Below is a small trained network, with its code and all its weights. Each question gives an input and a target symbol and asks what happens when units are switched off, that is, made to give their printed mean instead of their output.

import numpy as np


def w(rows, s, z=0):
    codes = np.array(rows[::2]) - 128.0
    scale = np.full(codes.shape[1], s)
    scale[-1] = z or s
    return codes * scale


def norm(h):
    return h / np.sqrt((h * h).mean(-1, keepdims=True) + 1e-5)


def f(y):
    return np.maximum(y, 0)


def softmax(a):
    e = np.exp(a - a.max(-1, keepdims=True))
    return e / e.sum(-1, keepdims=True)


def log_softmax(a):
    a = a - a.max(-1, keepdims=True)
    return a - np.log(np.exp(a).sum(-1, keepdims=True))


def net(x, mask):
    ids = ['αβγδηθλμξστφψω'.index(c) for c in x.split()]
    T = len(ids)
    res = E[ids] + P[:T]
    u = 0
    for l in range(2):
        q, k, v = (norm(res) @ M[l].T for M in (Q, K, V))
        z = softmax(np.where(np.tri(T) > 0, q @ k.T / 4**0.5, -1e9)) @ v
        res = res + np.where(mask[u], z, O[l][:, -1]) @ O[l][:, :-1]
        u += 1
        y = f(norm(res) @ A[l][:, :-1].T + A[l][:, -1])
        res = res + np.where(mask[u : u + 12], y, B[l][:, -1]) @ B[l][:, :-1]
        u += 12
    return log_softmax(norm(res)[-1] @ U[:, :-1].T + U[:, -1])


Q, K, V, O, A, B = {}, {}, {}, {}, {}, {}
E = w([
[98,94,95,74,162,119,143,152,142,164],'α',
[126,82,150,88,194,81,136,133,97,148],'β',
[122,168,168,102,165,77,136,127,185,162],'γ',
[116,164,127,81,97,143,138,146,194,183],'δ',
[109,187,111,140,91,81,113,242,76,104],'η',
[61,93,167,164,156,146,106,156,191,104],'θ',
[114,104,159,53,148,173,141,98,133,155],'λ',
[87,136,181,98,130,134,95,104,130,63],'μ',
[140,123,184,106,37,139,115,51,67,143],'ξ',
[81,3,103,156,74,120,66,123,135,139],'σ',
[158,83,146,151,104,58,154,36,198,181],'τ',
[88,123,80,137,136,137,175,84,136,77],'φ',
[181,164,85,196,162,125,168,78,85,172],'ψ',
[172,149,96,139,138,136,56,99,143,134],'ω',
],0.0033)
P = w([
[251,91,152,70,99,86,135,145,216,137],'0',
[156,120,135,83,106,73,120,113,173,150],'1',
[118,117,122,103,120,81,117,108,150,142],'2',
[82,131,127,143,136,122,115,99,123,129],'3',
[61,140,128,154,146,142,111,95,108,146],'4',
[21,141,143,162,167,150,118,104,81,164],'5',
],0.0022)
Q[0] = w([
[144,130,136,139,148,144,143,144,131,129],'L0H0',
[88,121,140,146,178,148,92,86,124,147],'L0H0',
[253,102,139,115,137,218,138,145,173,40],'L0H0',
[119,110,131,141,130,132,90,64,154,126],'L0H0',
],0.0048)
K[0] = w([
[109,103,137,117,125,132,151,126,115,133],'L0H0',
[123,173,116,156,90,95,107,186,81,103],'L0H0',
[123,72,143,3,124,82,238,125,159,226],'L0H0',
[158,169,47,106,123,98,130,162,109,158],'L0H0',
],0.0038)
V[0] = w([
[135,138,178,144,170,143,186,202,160,175],'L0H0',
[122,66,169,121,81,118,226,108,116,61],'L0H0',
[120,94,89,171,132,124,77,25,154,154],'L0H0',
[164,131,84,148,44,82,140,251,84,89],'L0H0',
],0.0028)
O[0] = w([
[95,146,195,204,174,148,188,190,142,207,61],'L0H0',
[33,127,199,66,79,38,189,117,64,111,3],'L0H0',
[198,86,118,67,64,68,92,123,235,56,244],'L0H0',
[32,150,6,156,132,152,84,173,31,212,206],'L0H0',
],0.0022,0.00044)
A[0] = w([
[120,83,102,117,174,145,91,98,66,188,32],'L0N0',
[253,149,154,119,164,159,169,114,175,103,66],'L0N1',
[148,123,152,81,118,78,151,201,112,101,80],'L0N2',
[168,91,188,62,171,152,161,130,123,106,24],'L0N3',
[161,144,162,30,57,107,205,81,189,33,72],'L0N4',
[163,168,199,76,168,72,166,112,129,98,32],'L0N5',
[72,58,107,125,176,179,141,168,140,123,99],'L0N6',
[89,182,84,123,137,106,85,104,140,190,6],'L0N7',
[127,151,75,186,155,165,104,93,139,107,57],'L0N8',
[159,137,156,133,63,123,47,98,124,112,79],'L0N9',
[161,73,125,125,151,131,157,229,236,112,36],'L0N10',
[94,102,198,167,192,110,102,135,149,105,84],'L0N11',
],0.003,0.0022)
B[0] = w([
[134,214,156,194,68,142,140,154,189,79,158],'L0N0',
[86,173,162,111,204,107,62,103,92,222,182],'L0N1',
[187,135,137,125,169,116,145,53,126,92,157],'L0N2',
[90,88,100,99,202,165,83,95,67,105,152],'L0N3',
[169,119,141,168,165,235,210,217,106,161,254],'L0N4',
[155,96,130,158,223,127,45,144,129,94,170],'L0N5',
[175,208,180,92,116,93,124,102,150,122,170],'L0N6',
[124,130,154,155,81,132,139,153,70,58,162],'L0N7',
[187,104,101,121,96,122,130,168,146,100,148],'L0N8',
[207,107,140,84,103,131,135,161,164,121,170],'L0N9',
[118,176,150,87,2,42,176,87,134,72,177],'L0N10',
[155,140,131,76,36,98,156,121,128,117,165],'L0N11',
],0.0029,0.0025)
Q[1] = w([
[154,141,78,147,117,122,95,90,156,133],'L1H0',
[254,66,113,103,114,144,152,118,164,92],'L1H0',
[75,155,151,125,97,98,115,121,70,138],'L1H0',
[159,118,123,157,204,138,158,187,112,131],'L1H0',
],0.0088)
K[1] = w([
[186,224,45,191,132,54,148,204,36,99],'L1H0',
[143,133,102,31,147,52,139,252,162,175],'L1H0',
[115,109,87,241,142,187,139,14,163,112],'L1H0',
[64,186,233,25,154,174,83,147,129,213],'L1H0',
],0.0047)
V[1] = w([
[57,23,192,71,112,199,124,70,195,138],'L1H0',
[74,85,94,183,176,73,126,184,245,100],'L1H0',
[206,61,177,174,55,77,71,191,104,195],'L1H0',
[88,162,150,65,123,134,40,251,105,51],'L1H0',
],0.0026)
O[1] = w([
[148,124,118,118,40,34,76,85,162,245,143],'L1H0',
[25,128,77,119,252,59,59,134,198,135,101],'L1H0',
[63,136,205,231,129,200,66,31,45,141,254],'L1H0',
[51,142,222,20,88,159,39,205,162,79,20],'L1H0',
],0.0025,0.00096)
A[1] = w([
[63,155,99,170,135,183,206,180,68,95,220],'L1N0',
[114,96,99,205,124,195,213,105,80,118,101],'L1N1',
[129,110,144,122,101,86,35,59,134,200,107],'L1N2',
[192,146,101,193,93,41,105,201,107,174,108],'L1N3',
[100,118,6,64,128,43,193,102,155,117,29],'L1N4',
[155,100,168,136,157,190,79,245,133,3,61],'L1N5',
[122,119,164,21,97,153,98,229,118,84,86],'L1N6',
[174,75,84,104,216,96,58,88,84,117,5],'L1N7',
[87,161,79,169,154,131,96,70,87,186,73],'L1N8',
[242,173,151,80,141,129,172,189,136,176,74],'L1N9',
[101,111,121,134,202,236,115,213,42,199,6],'L1N10',
[233,170,137,151,216,150,211,132,108,113,86],'L1N11',
],0.003,0.0021)
B[1] = w([
[167,55,155,77,124,128,135,168,187,140,253],'L1N0',
[135,116,114,153,136,101,183,202,151,69,189],'L1N1',
[133,146,78,126,157,146,149,196,91,104,212],'L1N2',
[115,112,137,120,165,202,152,70,184,128,180],'L1N3',
[137,155,84,49,142,133,140,46,90,95,167],'L1N4',
[158,146,115,119,171,193,98,2,154,80,173],'L1N5',
[129,105,174,184,126,98,157,41,172,89,171],'L1N6',
[207,162,176,121,80,76,150,198,80,113,152],'L1N7',
[110,160,138,159,123,126,125,85,71,71,166],'L1N8',
[68,158,54,183,121,168,101,150,114,119,193],'L1N9',
[105,112,102,46,129,97,117,53,90,244,177],'L1N10',
[28,98,119,135,113,119,108,169,115,86,195],'L1N11',
],0.0038,0.0029)
U = w([
[84,174,227,116,34,27,129,128,195,71,74],'α',
[129,52,96,136,146,144,218,234,165,35,140],'β',
[104,71,183,41,203,197,133,138,100,247,136],'γ',
[123,1,74,128,46,75,28,141,138,147,50],'δ',
[112,182,70,247,177,110,175,61,38,106,87],'η',
[252,180,56,135,151,176,31,176,142,120,254],'θ',
[16,163,107,129,95,146,40,163,35,106,85],'λ',
[135,120,187,129,186,225,86,42,167,29,121],'μ',
[193,103,204,83,187,33,117,191,44,119,211],'ξ',
[202,129,194,132,7,178,176,134,49,137,247],'σ',
[79,199,168,153,233,71,76,199,204,157,187],'τ',
[113,222,91,145,44,192,160,178,206,218,23],'φ',
[119,161,12,20,139,74,172,65,121,118,188],'ψ',
[200,70,129,198,157,81,174,71,200,220,1],'ω',
],0.0053,0.00043)

Each question gives the input, a string of symbols that net reads in full, and the target symbol t.
The units are the heads (4 rows each of Q, K, V and O) and the neurons (one row each of A and B). Each row of codes is followed by its name. A weight is (code - 128) times the scale printed after its matrix; where a second scale follows, it is the last column's (O, A, B and U).
mask holds one flag per unit, layer by layer, with each layer's heads first. A switched-off unit (its flag False) gives its mean, the last column of its rows in O or B, instead of its output. The means were averaged over made-up inputs and are rounded, as every weight is.
A unit's drop is (log p(t) with every unit on - log p(t) with that unit switched off) / (log p(t) with every unit on - log p(t) with every unit switched off).
The circuit of an input: a set's keep is (log p(t) with only the set's units on - log p(t) with every unit switched off) / (log p(t) with every unit on - log p(t) with every unit switched off). Starting from the 12 units with the biggest drops (on a tie, the unit counted first), units are removed one at a time, each time the one whose removal leaves the highest keep (on an exact tie, the one counted first), for as long as the keep stays at least 0.8.
circuit, biggest first: the units of the circuit, biggest drop first
unit that matters most: the unit with the biggest drop
top k neurons: the k neurons with the biggest drops, biggest first
k most important neurons of layer l: the k neurons of layer l with the biggest drops, biggest first
input α φ β η ξ λ, target σ: top 3 neurons	(L0N4, L0N0, L0N6)
input ψ φ η τ λ, target η: unit that matters most	L1H0
input η μ τ α φ δ, target ψ: circuit, biggest first	(L1H0, L1N4)
input α φ α ω η δ, target μ: top 4 neurons	(L0N4, L0N1, L1N6, L1N5)
input η β ξ λ, target σ: circuit, biggest first	(L1H0, L0H0)
input φ λ α φ η, target ψ: circuit, biggest first	(L1H0, L1N4, L0N4)
input σ α α τ η α, target η: top 4 neurons	(L1N8, L0N4, L0N6, L0N0)
input φ β γ γ η φ, target ψ: circuit, biggest first	(L1H0, L1N4)
input τ β η, target η: 2 most important neurons of layer 0	(L0N4, L0N2)
input ω λ γ η μ μ, target α: circuit, biggest first	(L1H0, L1N6)
input β ω β η, target μ: top 2 neurons	(L1N5, L0N4)
input η ξ ψ ω ξ, target μ: top 2 neurons	(L0N9, L1N5)
input β γ ω θ α η, target τ: top 3 neurons	(L0N4, L0N9, L0N7)
input η μ φ γ ψ θ, target β: top neuron	(L0N4)
input σ σ η λ ξ ω, target μ: circuit, biggest first	(L1H0, L1N5, L0N8)
input β η ψ α δ, target β: 2 most important neurons of layer 1	(L1N1, L1N0)
input μ τ θ μ α, target ψ: circuit, biggest first	(L1H0, L0H0, L1N4, L1N0)
input ω η σ β ψ α, target β: circuit, biggest first	(L1H0, L0N0, L1N1)
input θ μ ψ ξ η, target β: top 4 neurons	(L0N9, L1N0, L0N4, L1N1)
input τ η ω, target μ: circuit, biggest first	(L1H0, L1N5)
input γ η δ τ, target η: circuit, biggest first	(L0H0, L1N8)
input φ μ λ η, target α: 2 most important neurons of layer 0	(L0N4, L0N5)
input ω ξ θ λ η, target φ: circuit, biggest first	(L1H0, L1N3)
input σ λ η μ, target α: circuit, biggest first	(L1H0, L1N6, L0H0)
input σ β γ α, target ψ: unit that matters most	L0H0
input α γ τ ψ η, target β: circuit, biggest first	(L1H0, L1N0)
input γ τ η ω δ, target μ: circuit, biggest first	(L1H0, L0H0, L1N5)
input η φ σ δ, target ψ: circuit, biggest first	(L1H0, L0N4, L1N4, L0H0)
input ψ ω λ ξ λ η, target σ: top 2 neurons	(L0N4, L1N9)
input φ γ λ μ α ω, target θ: 2 most important neurons of layer 1	(L1N2, L1N0)
